Here is a tiny trained network, its code and every weight. The questions are about switching its units off for an input and a target symbol, where a switched-off unit gives its printed mean instead of its output.

import numpy as np


def w(rows, s, z=0):
    codes = np.array(rows[::2]) - 128.0
    scale = np.full(codes.shape[1], s)
    scale[-1] = z or s
    return codes * scale


def f(y):
    return np.maximum(y, 0)


def softmax(a):
    e = np.exp(a - a.max(-1, keepdims=True))
    return e / e.sum(-1, keepdims=True)


def log_softmax(a):
    a = a - a.max(-1, keepdims=True)
    return a - np.log(np.exp(a).sum(-1, keepdims=True))


def net(x, mask):
    ids = ['αγεζθφψω'.index(c) for c in x.split()]
    T = len(ids)
    res = E[ids] + P[:T]
    r = res
    for j in range(2):
        rows = slice(3 * j, 3 * j + 3)
        q, k, v = (r @ M[0][rows].T for M in (Q, K, V))
        z = softmax(np.where(np.tri(T) > 0, q @ k.T / 3**0.5, -1e9)) @ v
        o = O[0][rows]
        res = res + np.where(mask[j], z, o[:, -1]) @ o[:, :-1]
    y = f(res @ A[0][:, :-1].T + A[0][:, -1])
    res = res + np.where(mask[2:26], y, B[0][:, -1]) @ B[0][:, :-1]
    return log_softmax(res[-1] @ U[:, :-1].T + U[:, -1])


Q, K, V, O, A, B = {}, {}, {}, {}, {}, {}
E = w([
[171,175,222,123,130,150,136,103,131,160,215,137],'α',
[90,109,159,134,182,182,162,118,81,218,134,142],'γ',
[162,73,81,172,138,98,147,143,197,118,76,85],'ε',
[158,56,76,150,200,107,152,154,83,97,175,130],'ζ',
[77,205,179,191,83,136,150,126,122,159,115,171],'θ',
[84,130,63,185,132,84,153,147,150,245,119,68],'φ',
[168,93,110,153,74,130,108,110,149,86,199,159],'ψ',
[122,133,120,148,57,113,79,169,137,155,92,100],'ω',
],0.012)
P = w([
[31,204,107,61,135,76,119,220,254,16,192,112],'0',
[121,202,62,106,179,75,27,142,227,88,165,193],'1',
[57,175,118,81,122,119,128,214,218,37,169,107],'2',
[151,167,73,130,155,91,70,134,192,129,147,182],'3',
[78,140,131,112,104,127,138,174,191,65,161,95],'4',
[179,142,80,157,131,115,98,127,151,159,137,168],'5',
[95,111,146,144,97,132,144,135,160,83,144,89],'6',
[199,115,84,175,109,131,125,109,112,179,123,169],'7',
[110,86,151,164,83,138,156,103,134,106,140,79],'8',
[220,93,82,199,90,157,153,88,79,197,111,166],'9',
[126,62,160,193,73,161,168,64,109,127,120,72],'10',
[239,71,85,230,73,180,175,50,38,225,95,153],'11',
[138,33,173,220,70,183,178,37,78,145,111,60],'12',
],0.0087)
Q[0] = w([
[166,77,96,107,159,114,129,118,144,113,108,112],'h0',
[190,103,177,112,105,131,73,108,96,79,145,130],'h0',
[115,131,123,139,52,82,102,94,136,101,88,79],'h0',
[74,62,45,241,126,118,153,167,89,53,235,174],'h1',
[244,142,196,41,183,91,136,92,4,7,104,128],'h1',
[129,145,170,248,77,160,185,151,210,239,177,81],'h1',
],0.028)
K[0] = w([
[167,41,68,129,173,111,138,141,151,71,114,96],'h0',
[197,114,152,112,72,148,115,121,122,76,190,162],'h0',
[157,139,94,142,24,101,92,152,146,122,77,105],'h0',
[155,88,4,147,151,76,110,183,5,102,154,175],'h1',
[5,114,180,78,194,95,112,164,175,44,206,83],'h1',
[248,128,143,210,123,118,186,65,81,190,160,110],'h1',
],0.031)
V[0] = w([
[207,81,130,191,138,184,137,63,69,189,86,145],'h0',
[151,171,51,114,151,126,160,147,148,129,143,172],'h0',
[144,102,164,116,39,132,253,168,75,125,131,65],'h0',
[148,176,149,160,120,122,134,191,145,69,79,162],'h1',
[172,149,102,116,133,39,151,100,146,137,127,70],'h1',
[134,125,149,210,146,84,207,107,95,73,121,150],'h1',
],0.011)
O[0] = w([
[118,228,168,101,92,23,96,159,150,126,130,137,3],'h0',
[133,110,171,189,87,61,121,76,131,121,131,168,187],'h0',
[112,141,130,125,203,254,95,94,213,107,144,147,55],'h0',
[158,225,236,182,166,116,51,164,72,133,120,93,59],'h1',
[102,228,26,142,134,145,152,105,74,140,136,39,104],'h1',
[114,37,59,182,200,124,152,217,51,50,132,130,129],'h1',
],0.0051,0.0034)
A[0] = w([
[26,243,99,56,162,106,119,170,230,48,160,179,8],'n0',
[41,111,88,109,146,122,140,204,106,78,132,171,43],'n1',
[40,179,158,25,110,157,67,198,171,80,126,97,47],'n2',
[59,196,114,76,134,93,80,171,213,6,206,131,22],'n3',
[150,100,165,155,183,103,128,110,145,175,100,122,112],'n4',
[170,178,72,142,226,189,47,80,132,154,106,185,91],'n5',
[64,232,93,69,185,6,49,190,231,69,181,180,94],'n6',
[149,180,133,83,108,44,181,128,85,122,86,154,18],'n7',
[77,202,153,47,176,98,115,187,205,58,192,90,41],'n8',
[149,113,156,124,132,137,120,71,71,119,150,89,67],'n9',
[63,226,88,23,228,121,71,215,159,130,155,157,34],'n10',
[156,130,121,147,123,103,147,120,115,168,185,89,63],'n11',
[178,134,119,132,158,95,90,136,39,127,119,131,114],'n12',
[113,185,90,109,182,72,38,192,227,139,182,185,173],'n13',
[115,137,218,142,149,150,141,183,120,55,99,123,3],'n14',
[154,144,133,71,168,155,102,155,29,192,97,115,135],'n15',
[78,75,192,11,153,110,153,126,127,105,108,142,7],'n16',
[81,155,109,92,81,147,175,53,106,108,95,126,51],'n17',
[85,164,124,134,117,139,139,116,126,58,104,86,120],'n18',
[149,99,136,149,133,101,136,75,142,93,117,123,3],'n19',
[101,112,170,126,100,110,125,158,137,136,109,106,104],'n20',
[64,181,114,87,147,129,120,198,213,119,158,81,46],'n21',
[193,148,104,153,144,114,91,120,133,192,122,161,140],'n22',
[86,196,117,40,181,86,89,210,255,21,165,110,120],'n23',
],0.014,0.0053)
B[0] = w([
[81,91,74,71,128,152,103,66,44,21,89,125,137],'n0',
[133,191,118,146,111,161,95,206,91,108,162,116,152],'n1',
[143,212,196,102,68,224,126,131,146,161,137,112,157],'n2',
[138,118,106,55,124,140,143,120,51,222,116,213,138],'n3',
[136,164,135,97,102,157,103,148,121,119,137,134,202],'n4',
[121,102,151,130,108,125,129,143,159,111,123,132,157],'n5',
[147,203,59,141,171,59,131,92,46,168,141,58,172],'n6',
[135,103,133,139,118,155,112,158,170,91,145,108,175],'n7',
[91,2,138,53,135,116,141,181,150,159,157,35,139],'n8',
[114,151,136,118,127,106,116,137,160,104,117,123,147],'n9',
[136,36,134,196,116,157,139,171,192,104,108,189,134],'n10',
[123,131,157,126,132,140,123,117,132,99,111,144,189],'n11',
[116,106,140,103,123,127,143,89,170,170,128,137,179],'n12',
[114,133,92,123,143,118,128,135,211,87,151,96,197],'n13',
[114,148,83,74,107,124,115,70,124,87,109,133,146],'n14',
[142,148,122,162,141,93,140,99,88,132,111,110,175],'n15',
[131,81,140,150,107,124,132,149,174,114,115,152,146],'n16',
[153,148,121,110,136,109,107,157,160,137,157,116,156],'n17',
[128,105,150,151,142,120,141,123,125,119,97,153,161],'n18',
[101,172,159,108,131,128,113,139,135,148,135,131,139],'n19',
[135,128,119,109,159,164,121,135,144,107,135,120,164],'n20',
[149,149,98,114,151,30,116,98,145,128,166,143,171],'n21',
[132,87,134,125,129,147,136,156,104,147,126,182,253],'n22',
[124,118,196,251,147,118,161,118,77,147,68,74,149],'n23',
],0.026,0.006)
U = w([
[143,34,165,135,76,166,107,203,254,46,134,212,159],'α',
[111,138,115,77,115,138,77,67,88,10,97,135,133],'γ',
[101,92,174,86,138,112,146,126,97,147,144,81,61],'ε',
[133,140,128,154,133,130,109,190,59,82,152,121,3],'ζ',
[215,111,120,123,116,132,143,115,49,213,94,242,176],'θ',
[169,239,229,139,99,139,125,103,151,151,152,123,95],'φ',
[154,103,177,214,159,79,151,103,128,62,70,117,77],'ψ',
[178,156,50,106,170,47,105,103,178,123,173,133,187],'ω',
],0.0048,0.0047)

Each question gives the input, a string of symbols that net reads in full, and the target symbol t.
The units are the heads (3 rows each of Q, K, V and O) and the neurons (one row each of A and B). Each row of codes is followed by its name. A weight is (code - 128) times the scale printed after its matrix; where a second scale follows, it is the last column's (O, A, B and U).
mask holds one flag per unit, heads first, then neurons. A switched-off unit (its flag False) gives its mean, the last column of its rows in O or B, instead of its output. The means were averaged over made-up inputs and are rounded, as every weight is.
A unit's drop is (log p(t) with every unit on - log p(t) with that unit switched off) / (log p(t) with every unit on - log p(t) with every unit switched off).
The circuit of an input: a set's keep is (log p(t) with only the set's units on - log p(t) with every unit switched off) / (log p(t) with every unit on - log p(t) with every unit switched off). Starting from the 12 units with the biggest drops (on a tie, the unit counted first), units are removed one at a time, each time the one whose removal leaves the highest keep (on an exact tie, the one counted first), for as long as the keep stays at least 0.8.
units of the circuit, in order: the units of the circuit, biggest drop first
most important unit: the unit with the biggest drop
top k neurons: the k neurons with the biggest drops, biggest first
input γ γ ω ω γ ω γ γ φ ω γ φ γ, target ω: units of the circuit, in order -> [h1 n17]
input ω ζ ω, target ζ: most important unit -> n1
input γ ζ γ, target ζ: top 2 neurons -> [n1 n12]
input ω ε ζ γ, target ω: units of the circuit, in order -> [h0 n6 n13]
input γ ε γ γ α θ ω θ, target α: units of the circuit, in order -> [h0 n7 n6]
input γ γ γ γ γ γ ω θ φ ω, target α: units of the circuit, in order -> [h0 n13 n6]
input θ ω θ θ ω, target γ: units of the circuit, in order -> [h1 n14]
input φ ζ ω ψ ε γ γ, target α: units of the circuit, in order -> [n16 h1]
input ε γ γ ψ ω γ ζ ω γ φ, target ω: units of the circuit, in order -> [h0 n6]
input γ ω γ γ φ ψ θ γ ε, target ψ: units of the circuit, in order -> [h0 n23]
input γ γ φ ζ α γ φ ε α γ ε γ ψ, target θ: units of the circuit, in order -> [h0 n3]
input θ γ θ γ α φ γ ω γ θ ζ ζ, target α: top 3 neurons -> [n5 n6 n12]
input θ θ φ ω γ, target α: units of the circuit, in order -> [h0 n10]
input φ γ ω ω ε γ ω γ ω ε ω, target ψ: top 3 neurons -> [n18 n22 n4]
input φ ω γ φ, target α: top 2 neurons -> [n5 n6]
input ω θ γ θ φ φ ε, target ψ: top 2 neurons -> [n23 n18]
input γ γ θ ζ γ θ γ ε φ ε, target α: units of the circuit, in order -> [h0 n7 n22]
input ω α ω θ γ θ, target α: most important unit -> n7
input ω ζ γ ω γ, target φ: units of the circuit, in order -> [h1 n2]
input θ ω α ζ ζ ω ω γ ψ ω γ ε γ, target ψ: top 2 neurons -> [n15 n10]
input θ θ γ α ω, target φ: most important unit -> n2
input ζ γ ζ ω γ ω γ ω γ θ ω θ φ, target ω: top 2 neurons -> [n21 n22]
input ψ γ γ γ ω γ γ γ ω φ γ ψ, target α: top 2 neurons -> [n6 n13]
input γ γ γ γ, target θ: top 2 neurons -> [n13 n7]
